In the rows, 128 means zero.
Each row has two labels, one from each of two sets.
[147 137 149 111  87  69  59 121 151 134 142 148 107 124 136 108 169  99
 175 146  94 144 149 114  90 121 120 153  86 138  93 123 115 126 138 123
 160 133 133 136 122 132 135 157 130 127 135 123 127 127 112 106 110 119
 154 132  97 137 130  93 109 110 110 137]
N + U
[131 144 148 107 109 105 121 100 128 121 150 145 126 126 108 124 209 100
 130 137  93 128 153 120 127 101 119 130 111 144 193 137 121 114 115 118
 122 114 138 121 151 121 152  94 175 111 112 117 131 126 120 100 120 135
 126 147 138 123 131 115 128 102 123 129]
N + U
[120 135 153 138 113 101  76 101 127 137 167  94 129 111 104 125 188  74
 140 136 101 126 143 112 137  94 114 128 139 141 125 159 150 112 144 115
  88 128 111 134 142 108 142 138 176  92 110  99 145 123  87 110 133 124
 122 148 154 111 103  89 100 108 114 112]
Q + Y
[128 118 138 127 110 112  89 130 138 130 156 119 113 116 121 120 151 115
 141 133 112 126 139 118 125 122 125 135 126 125 103 128 130 123 149 116
 122 134 127 133 126 126 135 160 138 118 128 119 131 139 101 116 129 125
 130 135 120 122 122 106 113 117 114 121]
Q + Y
[108 153 169  98 145 163 148  82 122 130 163 137 119 149 112 135 244  67
 139 148  97 141 150 120 172 101 118 136 139 135 200 161 128 120  93 109
 103  99 109 118 164 146 172 118 180 121 137 128 129 134 109 136 143 146
 122 174 147 123 123  95 143  73 139 113]
N + U
[145 105 149  98 155 100 131  89 124 137 145 150  89 177 129 137 159 131
 138 119  63 129 121 127 156 106 126 157 128 143  92 134 104 145 112 110
 185 159 139 142 141 141 191 104 163 123 138 128 149 136 180 153 139 142
 101 149 111 141 147 123 153  69 122 121]
N + L
[150 114 148 115 120 120 100 121 138 132 117 166 113 144 150 131 163 123
 130 120  92 126 121 134 133 139 125 171 105 111  74 126 110 131 125 120
 155 152 150 142 116 128 168 149 123 135 132 137 130 139 152 146 131 114
 133 148  97 145 140 109 149 113 114 126]
N + R
[145 113 159 122 160 126  97  87 139 148 149 119 109 181 144 169 151 128
 112 124  58 139 121 139 154 105 127 169 136 122  32 140 120 161 104  90
 160 159 134 142 102 124 177 159 140 132 124 124 133 139 148 172 143 137
  96 119 120 130 146 100 158  67 106 102]
N + L
[130 116 172 113 123 109 119  77 123 138 158 130 121 122 119  98 207  84
 138 144  94 132 155  98 138 108 129 145 119 151 155 166 147 104 151 117
 108 124 110 134 157 127 187 128 179  96 122 121 145 127 113 101 138 126
 132 187 131 129 130  89 124 107 126 120]
N + Y
[148 147 153 124 159 142 127  79 132 147 155 104 121 178 162 141 156 134
 108 142  76 139 128 132 154 120 133 164 146 138  55 156 152 148 109 107
 145 137 114 136 120 129 173 138 146 123 119 117 122 157 132 154 139 142
 113 132 132 134 128 102 156  68 124 105]
N + R
[127 106 156 111 177 121 147  76 112 141 172 142 111 155 129 116 165  99
 147 136  91 130 156 105 156 102 131 132 138 160 118 153 139 117 143 121
 157 133 118 132 166 152 176 125 176  96 138 132 141 136 132 125 125 157
 111 193 117 129 138 102 126  81 125 119]
N + Y
[119 125 161 107 155 172 176 114 105 128 136 113 136 143 108 138 145 121
 108 125 139 118 133 109 155 117 130 116 146 126 173 160 147 105 121 121
 100 125 113 125 152 145 159 110 169 119 118 128 146 118 126 129 147 132
 114 166 148 123 125 131 123 133 144 123]
N + Y
[144 109 149 134 132 103  93 104 133 136 159 103 121 151 135 150 141 130
 105 122  66 122 115 130 136 130 122 157 134 128  40 138 115 138 137 108
 141 159 136 144 109 117 168 151 153 115 118  97 144 134 136 139 126 121
 101 126 118 148 132 112 138  95 101 109]
Q + R
[133 140 150 108 135 124 146  99 124 138 156 110 120 152 119 140 148 103
 124 136 110 138 148 111 146 122 134 127 150 141 115 164 139 133 116 115
 118 128 105 129 143 128 158 135 167 120 137 126 141 136 130 129 130 134
 114 124 142 139 124 108 119 103 127 124]
N + Y
[124 129 167 108 158 114 121  71 123 140 154 138 103 148 134 105 180  89
 170 143  95 137 162 106 143  97 123 134 129 159 119 153 142 110 141 120
 159 129 118 129 160 144 170 130 155 110 136 131 140 132 119 125 131 145
 124 194 128 123 124  97 117  88 131 123]
N + Y
[116 126 163 132 154 137 100  79 115 148 166 122 116 135 123 104 190  70
 159 156 111 133 153 100 147  96 113 124 146 157 125 150 153 119 158 120
 106 117 112 137 160 133 151 146 154  89 136 110 142 126  77 114 135 142
 128 191 143 107 111  83 111  96 129 116]
Q + Y
[121 124 151 140 116 107  91  95 123 141 132 102 139 100 122 118 170 104
 105 125 100 123 131 117 122 121 125 135 109 133 131 151 147  96 155 131
  97 143 127 141 144 106 150 103 155  89 105 113 149  99 110 104 125 106
 135 167 144 132 108 120 125 129 122 119]
Q + Y
[130 112 150 116 169 157 161  90 124 140 152 124 114 173 146 143 138 128
 131 131  90 134 127 119 159 127 133 135 151 140  65 151 131 146 117  97
 154 134 129 132 129 145 179 160 133 131 143 123 137 148 145 158 146 147
 103 151 107 139 146 103 139  85 126 115]
N + R
[103 119  97 131 133 130 118 181 135 103 146 158 111 109  76 105 131 104
 185 121 145 151 137 150 131 102 112  98 131 143 213  84  64 141 129 134
 149 124 156  89 131 138  70 115 118 119 138 132 120 109 111 123 116 165
 103 127 123  94 135 140 127 112 123 139]
Q + Z
[ 87 110 111 123 186 164 146 154 120 129 107 128 114 129 100 127 105 106
 162 128 144 142 131 139 160 111 100  96 143 127 178 115  97 127 111 129
 124 130 153 116 142 142  99 104 121 121 136 128 143  94 132 146 122 154
 108 133 154 112 134 146 128 143 148 129]
Q + Z
[146 135 135 121 128  64 108  77 125 139 186 114 117 133 121 111 185  89
 141 135  79 114 163 121 132 100 118 124 123 177 126 134 141 124 158 117
 142 124 111 139 156 130 144 106 171  99 126 109 139 133 111  96 107 136
 112 144 133 115 130 109 112  76 106 126]
Q + U
[134 112 140 143 112 156  39 129 152 125 148 122 133 120 145 168 141 151
 106 132 104 118  92 126 129 137 130 162 133  99  46 126 119 138 143 113
 113 150 131 139 105 109 153 187 118 136 106 117 115 140  88 142 151 117
 125 138 107 125 127  94 139 111  96 120]
Q + R
[144  99 119 130 165 120 144  93 140 119 147 149 107 157 148 137 123 153
 100 108  92 130 114 140 155 129 134 140 139 150  78 110 102 138 120 118
 190 149 156 129 119 136 162 120 131 135 140 137 120 143 172 159 141 162
  91 142  92 139 156 144 166  73 116 119]
N + R
[125 120 157 128 128 115  89  81 123 144 169  94 138 120 116 132 187  86
 117 142  88 126 142 108 142 103 115 140 139 137 100 177 151 107 149 103
  88 138 119 135 149 108 167 119 191  90 109  98 162 127  91 113 135 121
 114 167 135 120 105  90 113 100 108 112]
Q + Y
[133 108 148 124 108 183 106 169 142 127 112 112 126 102 135 181 107 146
 102 117 137 115  87 127 130 158 139 158 134  60  42 138 116 137 110 117
  85 149 149 133  88 108 155 195 109 141 121 124 139 128 134 158 163  94
 131 113 119 145 128 111 130 160 112 131]
N + R
[133 131 161 121 137 135  76  91 144 133 170 135 105 164 137 145 218  96
 146 145  62 147 134 129 151 114 114 162 138 131  78 131 107 154 101  91
 146 223 139 137 116 116 171 163 148 134 122 115 119 140 111 171 147 144
 101 147 118 121 145  77 156  51 105 111]
N + L
[109 102 145 136 188 177 132 101 130 140 144 141 111 149 140 112 141 115
 131 124 102 140 120 132 161 121 141 141 152 136 105 137 119 147 125 115
 145 140 138 132 129 134 150 143 120 123 133 128 127 107 120 154 147 151
 114 172 122 115 138 108 147  92 130 106]
N + L
[147 116 149 102 124  86 135  70 117 122 175 163 108 132 124  98 234 105
 129 121  75 123 172 105 142  91 130 134 101 183 162 149 118  94 154 137
 150 131 129 133 169 146 189  76 188  89 133 123 135 143 114  87 119 152
 115 222 117 125 109 114 137  84 117 124]
N + Y
[129 116 141 137 152 160 111 113 136 131 147 117 132 147 136 157 138 136
  97 121  95 129 108 138 144 130 124 150 149 118  66 137 137 143 127 108
 118 148 128 134 111 113 159 158 133 120 123 109 134 139 118 159 143 129
 108 132 124 119 134 123 150  96 107 101]
Q + R
[118  94 144 120 124 121 100 120 113 126 139 159 119 102 107  84 175  99
 144 125 130 121 132 108 133 103 110 121  96 141 171 144 117  78 172 132
 119 136 142 126 148 132 151  96 139  85 126 129 151 115 111  88 132 129
 127 183 118 122 120 122 118 136 130 137]
Q + Y
[125 131 167 110 114 148 128 109 121 129 144 132 137  95 112 137 201  96
 123 137 121 117 134 100 140 110 122 139 127 121 167 168 139 104 127 123
  76 122 110 123 151 112 169 137 181 103 109 125 149 127 103 112 141 117
 134 177 134 123 110 100 116 127 129 121]
N + Y
[123 136 145 136 103 106  54 114 143 133 153 134 123 117 122 123 188  91
 144 136  90 144 139 131 115 112 115 147 114 129 119 125 124 131 134 113
 116 131 128 149 118 109 129 139 130 113 108 111 127 123  92 122 129 109
 130 171 132 122 124  92 133 103 110 117]
Q + U
[141 103 160 117 154 163 118 110 124 142  95 151 123 135 170 124 131 147
 125 130 132 124 112 116 124 133 150 149 118 110  59 102 133 153 135 130
 156 149 143 132 114 139 176 154  95 124 137 142 129 133 146 144 157 118
 145 179  88 152 124 119 148 135 134 121]
N + R
[121 143 164 110 122 118 104  91 124 139 138 109 117 130 110 122 192  70
 159 151 110 133 153 103 133 114 123 134 125 136 145 155 140 106 136 121
  99 122 114 122 154 132 152 134 163 109 117 118 142 112  99 115 131 126
 135 168 146 125 108  89 102 118 130 113]
N + Y
[137 108 145 145 168 117 113  83 126 159 135  83 138 168 164 172 100 145
 104 123  73 124 115 123 146 137 131 151 148 127   4 144 162 136 117  92
 143 171 131 146 100 117 166 142 142 124 115 105 148 126 149 169 137 115
 102 106 149 138 158 118 140  96 118 105]
Q + R
[135 125 149 127 150 131 116 103 135 132 158 132 103 168 145 142 158 129
 133 134  75 139 131 127 152 131 137 155 142 131  60 137 112 147 114 102
 166 142 134 143 123 131 169 167 142 138 156 121 123 143 131 158 138 154
 119 137 110 133 150 105 149  73 112 113]
N + R
[120 137 140 127 155 146 146  91 134 131 161 103 126 178 146 171 142 136
 110 125  81 131 123 140 159 135 139 148 157 126  67 141 139 159 104 103
 140 138 118 129 122 124 161 151 148 148 127 116 116 151 137 161 139 136
 100 101 127 148 162 109 171  76 110 109]
N + R
[137 111 162 108 144 135 115  96 132 132 145 127 115 158 129 154 152 124
 120 113  88 119 126 115 101 122 126 154 133 116  64 149 124 136 111 107
 139 141 137 138 134 124 182 159 148 118 127 123 144 132 126 156 144 133
 112 144 109 155 134  98 145 103 115 112]
N + R
[132 123 144 116 108  82  83 106 130 135 147 158 114 115 124 103 197  83
 148 128  87 125 144 118 123 107 127 141 105 156 144 131 116 113 165 116
 144 135 142 130 139 130 145 101 145 101 115 117 132 127 114 100 118 129
 135 174 112 118 137 110 134  99 115 125]
Q + U
[119 133 149 153 114 114  87  86 124 140 162 134 147  97 131 105 214  88
 113 124 103 127 130 120 137 109 120 131 116 165 168 144 149 100 170 133
  95 127 111 134 155 107 152 105 164  93 105 118 145 136  75  86 127 116
 134 188 128  96 105 107 137 105 114 106]
Q + Y
[155 134 165 100  86  66  47  91 145 140 130 184 112 143 161  91 222  99
 160 158  81 136 144 114  98 111 134 179  71 145 116 142 127 113 147 138
 163 132 133 144 138 121 172 130 137 118 123 142 118 139 121  89 125 111
 162 201  86 130 127  93 139 106 102 135]
N + Y
[120 128 128 126 128  95  98 118 130 123 140 155 112 136 113 132 171 110
 153 127  89 134 134 146 138 102 110 135 111 142 154 114  98 147 116 116
 161 129 149 122 127 115 132 105 135 115 123 122 120 117 133 133 120 147
 111 137 121 112 143 123 150  82 130 131]
N + L
[137 126 160 136 104 104 120 107 126 134 133 144 125 125 124 113 181 108
 136 133 107 117 151 111 130 111 129 143 103 136 154 146 125 120 129 121
 123 128 129 131 146 131 170 106 163 108 122 132 139 137 129 112 129 118
 140 162 126 133 123 104 122 115 122 130]
N + Y
[127 111 165 108 191 148 164  70 103 149 147 135 112 156 137 118 182 103
 141 129 102 124 150  98 168  99 123 127 136 161 138 165 145  89 138 123
 142 133 127 139 165 147 191 108 170  92 139 132 140 129 143 125 136 152
 118 220 134 127 125 114 131  92 139 118]
N + Y
[144 105 146 131 168 140 117  90 131 140 128 134 110 172 146 152 139 144
 129 123  79 136 109 144 145 129 139 166 130 125  56 136 130 146 120 110
 166 170 144 139 113 118 178 145 118 143 130 128 127 150 152 169 124 137
 111 154 114 128 147 114 172  85 123 109]
N + R
[144 126 154 113 151 110 169  68 112 150 116 162 125 143 152 100 184 127
 126 131 103 123 148 115 141 119 141 133 104 169 174 155 148  93 132 136
 166 128 126 133 162 136 178  71 150 112 130 149 145 156 160 110 123 138
 130 203 115 122 136 142 147  94 150 132]
N + Y
[133 118 150 121 169 152 137  94 127 136 135 126 119 168 141 150 137 134
 113 122  95 130 114 130 157 126 130 150 140 136  70 143 137 144 108 114
 149 148 137 138 116 126 172 137 130 129 130 123 126 133 140 155 146 137
 110 140 120 132 139 119 158  91 110 107]
N + R
[121 144 154 109 130 116 125  93 115 134 151 138 117 127 111 111 193  79
 151 143 111 131 163 110 136 100 121 123 130 153 163 151 141 115 127 126
 124 114 116 126 158 141 151 116 169 104 123 122 137 122 110 111 120 148
 128 162 142 125 124 102 110  89 144 130]
N + Y

Each row has two labels, one from each of two sets.
[167 112 134 129 130 122 131 171 112 168 134 151 177 129 139 139 126  99
 147 135 173 103 145 134 108 104 127 114 132  65 114 114 110 118 152 137
 155 165 127  97 152 117 158 170 125 106 171 132 126 142 104 162 129 133
 132 136  76 132 159 126  76 135 138 133]
(10) + (20)
[113 106 152 104 127 120 143 149  63 156 153 145 123 161 117 135 141  88
 133 143 127 145 125 123 123  97 137 143 116  87 165 172 167 136 151  94
 132 119  99 119 156 136 157 126 129  93 175 137 122 146 145 124 103 137
 119 124  63 124 202 161  99 108 152 111]
(13) + (20)
[155 128 129 137 141 134 132 153 127 157 136 146 189 149 146 127 129  93
 107 138 169 114 147 124 107 108 123 119 126  78 112  98 119 123 146 148
 149 153 126 102 133 140 151 161 121  95 165 141 119 113 113 137 107 128
 127 133  89 126 122 127 103 114 145 129]
(11) + (20)
[133 111 166 100 103 118 150 137 103 128 117 170 128 164 116 132 137 109
  60 121 115 117  91 131 127  78 130 162 105 119 138 191 133 124 169  84
 112 123  68  95 144 134 124 116 110 133 151 141 101 149 149 144 133 122
 111 140  80 130 191 137 140  96 157 144]
(13) + (22)
[154 121 136 126 130 133 139 149 116 161 126 153 158 139 146 121 127  91
  95 144 160 120 129 122 110 108 128 116 128  76 122 117 125 113 152 122
 138 147 133 105 139 126 154 154 100  97 176 131 117 129 129 148 122 129
 128 131  59 130 146 130 104 122 128 122]
(11) + (20)
[153 125 127 124 130 154 134 139 118 155 131 151 195 157 150 122 126  83
  93 138 168 114 125 116 104 100 125 123 121  81 116 109 117 122 149 130
 138 159 105 103 137 134 154 150 109  97 170 132 112 115 115 139 101 126
 124 134  74 120 127 116 108 110 146 120]
(17) + (20)
[191 105 166 111 150 117 138 195  87 166 149 156 182 145 127 146 130 108
 125 123 181  99 152 158  90  54 118 157 123  60 116 129 114 127 152 110
 158 170 109  84 186 117 152 157 139 116 170 129 115 161 112 164 115 131
 102 140  57 141 179 119  85 102 173 154]
(10) + (20)
[153 147 135 105 150 147 141 139 116 153 134 153 207 174 155 124 141  91
  56 156 176 129 134 116 103 107 112 141 102 104 119  96 127 139 144 119
 143 147 104 107 141 153 165 149 112  87 171 124  96 111 123 119 112 118
 118 139  65 111  86 128 100  39 157 128]
(17) + (20)
[171 143 156 128 137 135 130 149 152 131  98 166 182 143 139 126 130  88
  36 144 174  81 106 116 105  95 109 136 126  96 117 126  79 115 175 115
 144 149 100  88 131 129 141 155  94 112 166 136 103 125 130 167 129 116
 117 147  93 124 102 103 129  74 126 156]
(11) + (22)
[200 126 166 133 158 129 141 165 150 149 109 167 179 129 122 135 105 132
  83 102 173  91 154 124 102  77 108 164 133  78 104 129 109 118 146 129
 156 154 101  69 143 114 103 151 130 145 128 114 112 151 112 156 113 121
 131 151  97 134 150 128 130 118 182 172]
(10) + (30)
[109 104 166  92 103 113 129 120 110 118 121 159 120 156 116 139 119  85
  85 126 113 102  60 126 130  83 128 140 116 109 144 198 125 120 194  74
 111 119  52 112 145 134 136 129 110 134 173 152 104 148 159 170 138 117
 103 141  95 121 192 121 145  97 139 139]
(13) + (22)
[135 115 181 110 150 124 149 134 111 129 125 166 144 156 105 136 118 128
  79 105 124 119 119 118 126  68 114 197 119 110 141 158 157 129 147 105
 136 105  71  92 137 129  99 102 143 137 116 125 115 149 154 129 105 122
 120 144  96 124 171 160 151  90 202 169]
(13) + (30)
[117 145 143 105 130 134 114 104 144 114 103 104 170 155 158 130 117  73
  60 138 153  95  75  95 124 102 108 134 137 106 143 128 125 120 185 115
 139 135  74 113 119 144 155 142 103  97 157 134 101 105 153 156 129 119
 114 142 106 116  80 110 148  65 130 130]
(17) + (22)
[134 134 134 111 143 134 116 146 123 162 144 138 194 164 149 137 140  78
 126 151 177 127 132 123 107 116 120 132 118  86 133 100 131 133 147 143
 152 162 105 118 147 167 172 157 133  86 161 131 119 117 116 130 100 129
 126 135  86 119 104 131  94  73 152 122]
(17) + (20)
[141 111 148  94 128 122 151 153  62 159 150 161 146 183 115 132 148  99
 101 139 139 138 128 142 108  80 128 153  95  91 141 160 150 134 146  84
 128 132  92 117 173 141 161 126 122 101 175 134 109 145 123 128 124 136
 112 127  59 131 195 145 103  79 158 126]
(13) + (20)
[158 121 131 123 136 132 135 143 113 167 136 152 188 145 111 133 126  85
 117 135 172 107 131 126 109 100 126 127 120  63 126 110 117 123 149 138
 149 161 112  94 145 134 153 167 126  88 173 134 120 130 117 150 101 137
 132 132  72 128 140 124 100 115 149 136]
(11) + (20)
[138 109 161 102 130 121 136 122 117 118 116 163 166 159 116 140 116 108
  88 107 128 107  87 134 141  79 110 160 117 117 127 172 129 121 170 105
 127 120  49  87 135 129 119 122 140 133 138 143 113 141 141 142 116 121
 112 144 108 117 171 133 153 106 193 152]
(13) + (22)
[142 147 132 129 138 136 129 112 158 118  94 149 206 142 139 135 102 106
  87 109 153 105  96  90 121  88 113 141 146 105 106 128 116 122 156 158
 143 132  65  84 110 136 109 141 138 120 122 130 120 120 126 135 102 122
 133 149 127 112 106 124 158 125 187 162]
(17) + (30)
[133 153 156 120 144 135 126 129 135 133 105 154 187 154 154 132 120  77
  46 159 174  90 102  96 109  98 113 142 136  98 132 113 117 124 179 128
 147 142  74  97 118 139 150 147 105  94 160 137  95 114 142 151 125 121
 117 148  90 122  71 117 123  48 140 146]
(17) + (22)
[143 117 109 120 122 127 121 128 121 153 137 137 204 150 154 121 125  75
 145 146 170 109 113 119 112 117 132 105 136  74 117 102 108 116 162 155
 166 156 108 108 128 131 169 176 120  95 171 134 133 119 104 141  99 131
 121 132  91 117 133 118 102 141 131 111]
(17) + (20)
[137 111 166  97 147 130 143 160  61 159 154 146 146 171 111 137 144 107
 121 145 135 137 138 148 115  95 125 166 102  99 149 151 153 141 143  91
 133 131  89 114 164 141 156 118 136 106 151 133 110 145 135 124 115 130
 118 135  70 128 176 155  97  67 164 126]
(13) + (20)
[196 136 153 143 164 144 151 161 156 143 108 166 177 118 135 128 115 135
  76 118 172  94 165 120 108  91 110 159 151  86  97 109 111 117 131 133
 160 143 124  79 122 112  99 141 127 136 118 113 111 138 108 143 120 124
 138 150 107 141 114 125 131 113 176 192]
(10) + (30)
[146 105 188  91 142 121 141 145  89 139 124 184 174 185 114 141 125  86
  66 115 139 100  89 123 118  47 115 190 104  95 141 195 141 134 196  81
 137 124  26  66 150 144 133 116 139 120 150 142 100 157 155 146 111 118
 106 151  69 118 186 151 139  58 215 166]
(13) + (22)
[185 139 161 127 160 145 142 149 142 127 104 160 196 145 131 133 115 139
  55 124 171  96 144 117 105  86 104 184 125 101 101 116 114 136 138 133
 159 141  95  88 120 128 111 133 136 130 119 118 106 130 117 129 118 117
 134 144 106 129  84 126 141  70 183 173]
(11) + (30)
[157 128 161 108 150 139 122 163  97 164 140 147 210 165 157 136 130  82
 100 157 188 101 133 128  96  96 113 144 117  69 128 108 121 134 161 127
 162 165  92 101 156 147 172 160 132  87 175 132 109 122 119 149 113 128
 120 142  66 126 100 134  95  53 166 142]
(17) + (20)
[149 119 186 104 168 128 146 153  92 136 126 170 163 164 103 135 126 127
  81 113 145 114 140 125 119  82 109 195 120 107 139 160 153 139 143 108
 143 112  71  88 144 135 116 103 152 127 117 126 105 148 142 116 106 120
 122 148  95 123 150 154 136  61 216 173]
(13) + (30)
[158 113 134 124 146 139 160 175 101 181 148 156 180 154 151 128 138  85
  95 145 177 132 159 129 100 119 126 127 122  72 121  90 132 124 135 132
 150 155 133  99 151 132 162 155 106  80 179 124 114 123 112 133 102 133
 129 131  53 131 129 139  81  91 147 116]
(11) + (20)
[186 130 165 143 168 142 144 158 150 144  54 173 203 135 148 134 112 112
  62 118 190  87 153 116 101  77 115 168 132  80 104 114 103 127 152 141
 166 150  97  70 133 123 106 145 130 123 137 124 100 132 114 149 108 122
 124 151  92 132 109 130 131  91 186 180]
(11) + (30)
[193 130 181 126 182 140 138 165 138 158 115 175 221 138 136 146 113 115
  62 117 195  81 151 114  96  60 105 182 140  66 104 113 117 138 166 135
 173 147  83  64 135 124 115 150 148 119 129 125 107 132 118 152 104 119
 134 159  85 137 104 135 140  72 204 187]
(11) + (30)
[163 127 125 124 137 133 129 161 100 169 139 142 188 155 144 127 133  80
 119 142 175 114 146 128 105 113 131 122 125  76 130  96 120 131 141 138
 152 155 127 106 148 131 163 162 118  95 170 130 118 129 110 142 110 133
 128 132  75 129 129 130  87 107 135 122]
(11) + (20)
[160 123 130 129 141 135 129 155 117 161 134 147 202 139 150 120 126  87
 119 139 185 107 138 117 106 100 132 127 131  65 120 106 119 121 146 147
 160 160 113  95 139 127 145 157 132  95 171 130 124 122 112 146 104 136
 126 140  82 124 116 115 101 108 158 145]
(11) + (20)
